Below are the code and all the weights of a small trained network. Each question names an input and a class and asks about switching units off, where a switched-off unit gives its printed mean instead of its output.

import numpy as np


def w(rows, s, z=0):
    codes = np.array(rows[::2]) - 128.0
    scale = np.full(codes.shape[1], s)
    scale[-1] = z or s
    return codes * scale


def norm(h):
    return h / np.sqrt((h * h).mean(-1, keepdims=True) + 1e-5)


def f(y):
    return np.maximum(y, 0)


def log_softmax(a):
    a = a - a.max(-1, keepdims=True)
    return a - np.log(np.exp(a).sum(-1, keepdims=True))


def net(x, mask):
    res = np.array(x, float).reshape(1, 2) / 4 @ E
    u = 0
    for l in range(4):
        y = f(norm(res) @ A[l][:, :-1].T + A[l][:, -1])
        res = res + np.where(mask[u : u + 9], y, B[l][:, -1]) @ B[l][:, :-1]
        u += 9
    return log_softmax(norm(res)[-1] @ U[:, :-1].T + U[:, -1])


A, B = {}, {}
E = w([
[120,44,255,183],'x0',
[70,208,178,156],'x1',
],0.0074)
A[0] = w([
[79,190,209,132,102],'L0N0',
[149,3,65,128,241],'L0N1',
[174,63,197,189,255],'L0N2',
[127,245,135,45,172],'L0N3',
[173,150,131,58,30],'L0N4',
[73,81,161,218,128],'L0N5',
[113,184,56,247,60],'L0N6',
[183,152,151,32,7],'L0N7',
[82,163,147,149,222],'L0N8',
],0.0066,0.0012)
B[0] = w([
[154,137,108,146,210],'L0N0',
[175,178,216,116,253],'L0N1',
[76,173,10,180,255],'L0N2',
[63,95,177,227,247],'L0N3',
[79,182,21,186,160],'L0N4',
[120,126,108,213,212],'L0N5',
[167,137,30,157,182],'L0N6',
[78,155,152,255,152],'L0N7',
[187,122,176,88,189],'L0N8',
],0.007,0.0044)
A[1] = w([
[160,93,12,166,191],'L1N0',
[110,149,87,136,89],'L1N1',
[136,150,125,117,89],'L1N2',
[144,55,202,114,50],'L1N3',
[163,154,88,144,88],'L1N4',
[118,67,184,159,130],'L1N5',
[61,144,104,173,138],'L1N6',
[79,123,87,106,55],'L1N7',
[231,89,173,125,254],'L1N8',
],0.011,0.0025)
B[1] = w([
[166,89,215,14,253],'L1N0',
[88,189,59,167,177],'L1N1',
[251,157,98,176,135],'L1N2',
[183,150,255,90,144],'L1N3',
[139,137,141,125,184],'L1N4',
[113,66,70,32,173],'L1N5',
[226,68,55,67,238],'L1N6',
[146,95,63,207,145],'L1N7',
[129,82,80,40,187],'L1N8',
],0.0044,0.008)
A[2] = w([
[64,136,115,135,28],'L2N0',
[99,52,164,156,117],'L2N1',
[115,6,151,114,176],'L2N2',
[132,65,87,125,59],'L2N3',
[151,132,94,164,169],'L2N4',
[84,199,163,195,4],'L2N5',
[84,189,113,130,157],'L2N6',
[102,96,147,157,177],'L2N7',
[93,152,156,205,138],'L2N8',
],0.013,0.0017)
B[2] = w([
[190,129,161,57,139],'L2N0',
[146,181,68,146,201],'L2N1',
[67,165,114,171,254],'L2N2',
[172,152,186,69,220],'L2N3',
[128,160,211,132,244],'L2N4',
[100,140,186,51,200],'L2N5',
[133,2,125,113,188],'L2N6',
[128,132,20,149,174],'L2N7',
[116,66,120,67,210],'L2N8',
],0.0068,0.0053)
A[3] = w([
[102,132,100,203,118],'L3N0',
[119,115,155,152,3],'L3N1',
[178,158,104,128,159],'L3N2',
[116,161,70,143,136],'L3N3',
[108,108,161,69,30],'L3N4',
[94,159,122,118,150],'L3N5',
[140,140,53,136,135],'L3N6',
[5,198,153,74,140],'L3N7',
[77,90,85,174,140],'L3N8',
],0.014,0.0027)
B[3] = w([
[4,146,2,114,188],'L3N0',
[46,159,118,142,129],'L3N1',
[93,117,177,203,254],'L3N2',
[49,156,107,155,218],'L3N3',
[131,121,111,72,205],'L3N4',
[163,194,138,103,155],'L3N5',
[21,99,86,143,248],'L3N6',
[201,76,151,103,204],'L3N7',
[35,222,77,166,196],'L3N8',
],0.0086,0.0057)
U = w([
[4,175,48,160,158],'0',
[205,73,129,19,162],'1',
[183,177,232,239,132],'2',
[184,119,91,176,3],'3',
],0.021,0.018)

Each question gives the input, the list of numbers given to net, and the class t.
The units are the neurons (one row each of A and B). Each row of codes is followed by its name. A weight is (code - 128) times the scale printed after its matrix; where a second scale follows, it is the last column's (A, B and U).
mask holds one flag per neuron, layer by layer. A switched-off neuron (its flag False) gives its mean, the last column of its row in B, instead of its output. The means were averaged over made-up inputs and are rounded, as every weight is.
A unit's drop is (log p(t) with every unit on - log p(t) with that unit switched off) / (log p(t) with every unit on - log p(t) with every unit switched off).
most important unit: the unit with the biggest drop
k most important neurons: the k neurons with the biggest drops, biggest first
top k neurons in layer l: the k neurons of layer l with the biggest drops, biggest first
drop when u is switched off: that unit's drop, to one decimal
input [3,1], class 2: 3 most important neurons => (L0N3; L0N2; L2N3)
input [-1,1], class 2: 4 most important neurons => (L2N3; L0N6; L1N6; L0N5)
input [-1,-2], class 2: 2 most important neurons => (L0N1; L1N0)
input [-4,5], class 1: top 2 neurons in layer 1 => (L1N8; L1N5)
input [-3,-1], class 2: most important unit => L1N8
input [0,2], class 2: 3 most important neurons => (L2N3; L0N0; L0N6)
input [2,4], class 1: 2 most important neurons => (L1N0; L2N8)
input [8,-8], class 0: top 2 neurons in layer 2 => (L2N2; L2N1)
input [-5,7], class 1: 2 most important neurons => (L0N3; L2N5)
input [-2,3], class 2: 3 most important neurons => (L1N6; L0N6; L0N1)
input [-1,3], class 2: 2 most important neurons => (L0N6; L1N6)
input [-1,-3], class 2: top 3 neurons in layer 0 => (L0N1; L0N7; L0N4)
input [-2,-2], class 2: 2 most important neurons => (L0N1; L0N2)
input [-3,5], class 1: most important neuron => (L0N3)
input [2,2], class 2: 2 most important neurons => (L0N3; L1N6)
input [-2,-1], class 2: top 2 neurons in layer 2 => (L2N8; L2N5)
input [7,-6], class 0: drop when L2N2 is switched off => 7.7
input [0,4], class 1: drop when L1N0 is switched off => 1.1
input [8,-5], class 0: drop when L2N2 is switched off => 0.1
input [1,7], class 1: most important unit => L2N5
